Below is a small trained network, with its code and all its weights. Each question gives an input and a class and asks what happens when units are switched off, that is, made to give their printed mean instead of their output.

import numpy as np


def w(rows, s, z=0):
    codes = np.array(rows[::2]) - 128.0
    scale = np.full(codes.shape[1], s)
    scale[-1] = z or s
    return codes * scale


def f(y):
    return y / 2 * (1 + np.tanh(0.7978845608 * (y + 0.044715 * y**3)))


def log_softmax(a):
    a = a - a.max(-1, keepdims=True)
    return a - np.log(np.exp(a).sum(-1, keepdims=True))


def net(x, mask):
    res = np.array(x, float).reshape(1, 4) / 4 @ E
    y = f(res @ A[0][:, :-1].T + A[0][:, -1])
    res = res + np.where(mask, y, B[0][:, -1]) @ B[0][:, :-1]
    return log_softmax(res[-1] @ U[:, :-1].T + U[:, -1])


A, B = {}, {}
E = w([
[186,170,65,75,94,38,150,148,85,228,102],'x0',
[70,68,164,159,152,8,144,157,113,186,66],'x1',
[166,103,124,185,109,104,96,102,130,129,162],'x2',
[35,99,61,121,60,133,79,78,88,131,87],'x3',
],0.014)
A[0] = w([
[217,146,214,123,207,158,253,223,220,189,185,35],'neuron 0',
[114,169,21,55,149,179,111,100,121,97,175,207],'neuron 1',
[77,71,187,173,174,86,205,85,123,198,72,153],'neuron 2',
[63,24,168,129,165,21,169,173,101,100,127,170],'neuron 3',
[164,184,105,113,157,112,96,156,60,210,124,86],'neuron 4',
[158,159,51,86,127,65,168,92,106,192,139,135],'neuron 5',
[39,167,54,117,72,164,65,12,90,165,102,63],'neuron 6',
[51,211,124,119,73,97,145,125,136,171,143,9],'neuron 7',
[74,58,137,122,171,194,123,132,148,104,145,109],'neuron 8',
[148,145,49,113,57,144,243,191,95,218,147,146],'neuron 9',
[227,176,86,94,45,99,179,123,182,228,109,120],'neuron 10',
[214,157,216,127,193,85,184,158,235,169,141,28],'neuron 11',
[67,95,134,123,68,131,81,77,101,164,78,58],'neuron 12',
[33,118,207,181,153,160,94,136,214,103,133,149],'neuron 13',
[127,136,69,99,96,93,135,154,118,206,125,87],'neuron 14',
[68,149,201,144,154,76,86,114,131,152,107,199],'neuron 15',
[190,139,131,103,74,197,119,98,169,156,129,209],'neuron 16',
[186,204,96,136,64,252,141,98,152,93,192,254],'neuron 17',
[90,85,222,175,155,145,183,104,128,49,131,125],'neuron 18',
[82,98,115,231,106,70,137,167,188,153,78,214],'neuron 19',
[99,42,180,133,137,59,140,226,137,141,133,149],'neuron 20',
[101,84,89,106,59,164,93,55,96,151,44,21],'neuron 21',
[185,197,156,104,106,147,139,121,71,73,191,147],'neuron 22',
[223,191,182,164,219,107,149,182,107,130,176,27],'neuron 23',
],0.0071,0.002)
B[0] = w([
[136,42,157,120,147,103,159,103,67,18,101,240],'neuron 0',
[254,197,202,90,114,144,178,175,156,119,143,202],'neuron 1',
[171,136,166,97,94,73,172,216,137,152,234,216],'neuron 2',
[181,196,130,129,52,77,121,202,153,159,215,227],'neuron 3',
[65,105,58,216,216,186,87,90,162,155,126,180],'neuron 4',
[79,134,55,139,204,152,117,53,197,225,160,199],'neuron 5',
[152,82,80,78,125,112,191,112,45,23,34,223],'neuron 6',
[152,169,84,113,161,141,159,82,108,158,49,152],'neuron 7',
[47,103,104,165,210,145,52,82,167,142,174,189],'neuron 8',
[32,136,100,138,137,177,90,50,189,144,200,196],'neuron 9',
[95,76,97,197,158,201,144,90,162,209,168,209],'neuron 10',
[151,51,86,160,115,84,137,70,25,49,72,216],'neuron 11',
[170,77,174,110,142,70,176,108,39,73,81,189],'neuron 12',
[76,92,163,200,168,240,83,65,207,188,163,215],'neuron 13',
[80,145,156,203,129,152,29,85,119,138,149,186],'neuron 14',
[132,187,125,83,88,157,80,173,125,140,140,181],'neuron 15',
[160,196,171,71,42,112,137,197,179,138,142,178],'neuron 16',
[212,163,165,115,103,85,167,199,184,164,233,249],'neuron 17',
[93,72,52,228,127,181,90,88,152,151,163,205],'neuron 18',
[101,144,139,86,53,128,128,148,173,99,208,202],'neuron 19',
[130,174,205,31,14,88,172,210,201,162,218,206],'neuron 20',
[151,99,156,136,163,114,132,131,38,15,100,195],'neuron 21',
[175,163,158,135,67,90,144,195,121,134,126,182],'neuron 22',
[158,45,93,146,115,55,98,96,83,58,85,204],'neuron 23',
],0.0056,0.015)
U = w([
[154,201,190,90,37,87,185,193,163,134,192,241],'0',
[64,96,152,221,211,191,98,61,166,166,158,128],'1',
[129,58,166,141,117,62,178,91,2,16,67,7],'2',
],0.0091,0.0019)

Each question gives the input, the list of numbers given to net, and the class t.
The units are the neurons (one row each of A and B). Each row of codes is followed by its name. A weight is (code - 128) times the scale printed after its matrix; where a second scale follows, it is the last column's (A, B and U).
mask holds one flag per neuron, in row order. A switched-off neuron (its flag False) gives its mean, the last column of its row in B, instead of its output. The means were averaged over made-up inputs and are rounded, as every weight is.
A unit's drop is (log p(t) with every unit on - log p(t) with that unit switched off) / (log p(t) with every unit on - log p(t) with every unit switched off).
unit that matters most: the unit with the biggest drop
k most important neurons: the k neurons with the biggest drops, biggest first
drop of u: that unit's drop, to one decimal
input [8,1,7,-7], class 1: unit that matters most	neuron 10
input [5,-2,3,6], class 2: 3 most important neurons	[neuron 6; neuron 21; neuron 13]
input [-6,1,-2,-8], class 2: 2 most important neurons	[neuron 0; neuron 11]
input [-7,-8,-4,5], class 0: 2 most important neurons	[neuron 17; neuron 1]
input [7,-3,8,8], class 2: 4 most important neurons	[neuron 6; neuron 21; neuron 12; neuron 13]
input [7,-4,8,7], class 1: 3 most important neurons	[neuron 5; neuron 10; neuron 9]
input [-6,0,-4,8], class 2: 2 most important neurons	[neuron 6; neuron 12]
input [-6,1,-6,-8], class 2: 2 most important neurons	[neuron 0; neuron 11]
input [-5,0,-7,-5], class 1: 3 most important neurons	[neuron 13; neuron 6; neuron 18]
input [5,4,3,-7], class 2: 2 most important neurons	[neuron 11; neuron 0]
input [-3,-3,2,-4], class 2: 3 most important neurons	[neuron 20; neuron 0; neuron 3]
input [-8,-8,3,2], class 0: 4 most important neurons	[neuron 17; neuron 1; neuron 16; neuron 22]
input [4,2,-7,-5], class 2: 3 most important neurons	[neuron 0; neuron 11; neuron 13]
input [-4,-7,-4,5], class 0: unit that matters most	neuron 17
input [8,6,7,5], class 1: 2 most important neurons	[neuron 5; neuron 4]
input [0,6,2,5], class 0: drop of neuron 3	0.1
input [7,-6,2,-7], class 1: drop of neuron 9	0.3
